Below are the code and all the weights of a small trained network. Each question names an input and a class and asks about switching units off, where a switched-off unit gives its printed mean instead of its output.

import numpy as np


def w(rows, s, z=0):
    codes = np.array(rows[::2]) - 128.0
    scale = np.full(codes.shape[1], s)
    scale[-1] = z or s
    return codes * scale


def norm(h):
    return h / np.sqrt((h * h).mean(-1, keepdims=True) + 1e-5)


def f(y):
    return y / 2 * (1 + np.tanh(0.7978845608 * (y + 0.044715 * y**3)))


def log_softmax(a):
    a = a - a.max(-1, keepdims=True)
    return a - np.log(np.exp(a).sum(-1, keepdims=True))


def net(x, mask):
    res = np.array(x, float).reshape(1, 8) / 4 @ E
    u = 0
    for l in range(2):
        y = f(norm(res) @ A[l][:, :-1].T + A[l][:, -1])
        res = res + np.where(mask[u : u + 7], y, B[l][:, -1]) @ B[l][:, :-1]
        u += 7
    return log_softmax(norm(res)[-1] @ U[:, :-1].T + U[:, -1])


A, B = {}, {}
E = w([
[130,130,121,113,112,125,121,125,118],'x0',
[140,130,124,113,122,124,116,124,127],'x1',
[203,154,153,112,49,183,251,69,201],'x2',
[130,131,137,111,125,132,121,127,127],'x3',
[122,177,219,202,47,163,95,95,178],'x4',
[133,127,111,125,120,124,113,108,139],'x5',
[12,204,113,154,123,236,85,129,155],'x6',
[126,125,126,138,122,126,131,134,125],'x7',
],0.011)
A[0] = w([
[91,36,184,199,131,38,15,153,118,178],'L0N0',
[132,129,174,162,93,84,54,89,131,92],'L0N1',
[16,134,59,104,181,123,51,192,56,58],'L0N2',
[127,86,221,169,93,100,37,86,167,165],'L0N3',
[94,150,62,61,140,183,161,154,180,9],'L0N4',
[66,176,146,157,124,119,87,109,172,2],'L0N5',
[65,254,59,92,152,215,193,139,202,64],'L0N6',
],0.0082,0.0055)
B[0] = w([
[199,193,193,60,144,135,165,127,22,253],'L0N0',
[135,131,254,108,129,108,189,193,111,165],'L0N1',
[79,55,67,192,125,121,50,74,241,249],'L0N2',
[122,203,167,205,92,134,146,196,46,218],'L0N3',
[28,145,126,111,174,84,172,163,57,156],'L0N4',
[115,210,188,140,146,161,112,162,152,150],'L0N5',
[47,134,71,87,116,142,205,23,29,238],'L0N6',
],0.0089,0.0073)
A[1] = w([
[130,104,58,25,113,159,240,220,153,92],'L1N0',
[144,80,128,126,149,59,118,5,35,181],'L1N1',
[193,128,174,127,31,145,233,115,226,136],'L1N2',
[232,139,191,236,83,145,101,168,205,45],'L1N3',
[59,248,137,95,143,187,79,55,199,139],'L1N4',
[177,122,113,121,75,94,126,161,229,2],'L1N5',
[183,2,69,68,83,181,158,155,228,30],'L1N6',
],0.007,0.0069)
B[1] = w([
[133,96,61,94,184,122,225,17,102,176],'L1N0',
[179,104,119,69,166,93,113,222,146,254],'L1N1',
[147,92,136,130,100,150,133,66,254,236],'L1N2',
[113,71,205,158,118,98,95,93,200,163],'L1N3',
[136,170,153,177,83,206,82,181,137,214],'L1N4',
[17,204,171,153,199,137,66,169,134,120],'L1N5',
[230,199,105,113,223,101,217,135,59,149],'L1N6',
],0.0094,0.0066)
U = w([
[210,84,84,71,203,54,70,186,108,255],'0',
[198,162,192,145,106,79,88,205,29,252],'1',
[230,90,70,67,161,86,221,47,178,52],'2',
[212,70,213,170,51,80,125,71,250,30],'3',
[33,84,46,186,163,160,11,121,153,142],'4',
[51,218,186,199,128,180,16,179,61,35],'5',
[49,146,61,79,132,159,207,41,43,84],'6',
[103,200,159,163,42,224,177,53,143,96],'7',
],0.012,0.0046)

Each question gives the input, the list of numbers given to net, and the class t.
The units are the neurons (one row each of A and B). Each row of codes is followed by its name. A weight is (code - 128) times the scale printed after its matrix; where a second scale follows, it is the last column's (A, B and U).
mask holds one flag per neuron, layer by layer. A switched-off neuron (its flag False) gives its mean, the last column of its row in B, instead of its output. The means were averaged over made-up inputs and are rounded, as every weight is.
A unit's drop is (log p(t) with every unit on - log p(t) with that unit switched off) / (log p(t) with every unit on - log p(t) with every unit switched off).
The circuit of an input: a set's keep is (log p(t) with only the set's units on - log p(t) with every unit switched off) / (log p(t) with every unit on - log p(t) with every unit switched off). Starting from the 12 units with the biggest drops (on a tie, the unit counted first), units are removed one at a time, each time the one whose removal leaves the highest keep (on an exact tie, the one counted first), for as long as the keep stays at least 0.8.
units of the circuit, in order: the units of the circuit, biggest drop first
top k neurons: the k neurons with the biggest drops, biggest first
k most important neurons of layer l: the k neurons of layer l with the biggest drops, biggest first
drop of u: that unit's drop, to one decimal
input [-6,-2,0,-6,2,5,4,1], class 5: units of the circuit, in order	[L1N2]
input [0,0,0,-7,6,-1,-3,-1], class 1: 3 most important neurons of layer 0	[L0N3; L0N2; L0N0]
input [2,1,6,-5,-6,6,1,-4], class 6: top 2 neurons	[L0N4; L0N6]
input [-2,1,-6,-7,8,8,0,1], class 1: top 2 neurons	[L0N0; L0N1]
input [-4,6,-5,4,0,-8,3,7], class 4: top 2 neurons	[L0N2; L0N3]
input [0,-6,5,3,-6,-2,1,4], class 6: top 3 neurons	[L0N4; L0N6; L1N2]
input [-8,7,8,-1,3,-7,0,2], class 3: top 2 neurons	[L1N2; L0N0]
input [-4,1,4,5,-7,8,2,-1], class 6: top 2 neurons	[L0N4; L0N6]
input [7,1,-3,-6,-5,-1,3,8], class 4: drop of L0N2	1.2
input [1,-5,-6,1,3,-6,-1,4], class 1: drop of L1N0	0.0
input [-2,8,5,6,-2,-4,3,-3], class 6: drop of L0N6	0.1
input [1,-3,8,4,-3,-7,6,-6], class 6: drop of L0N6	0.3
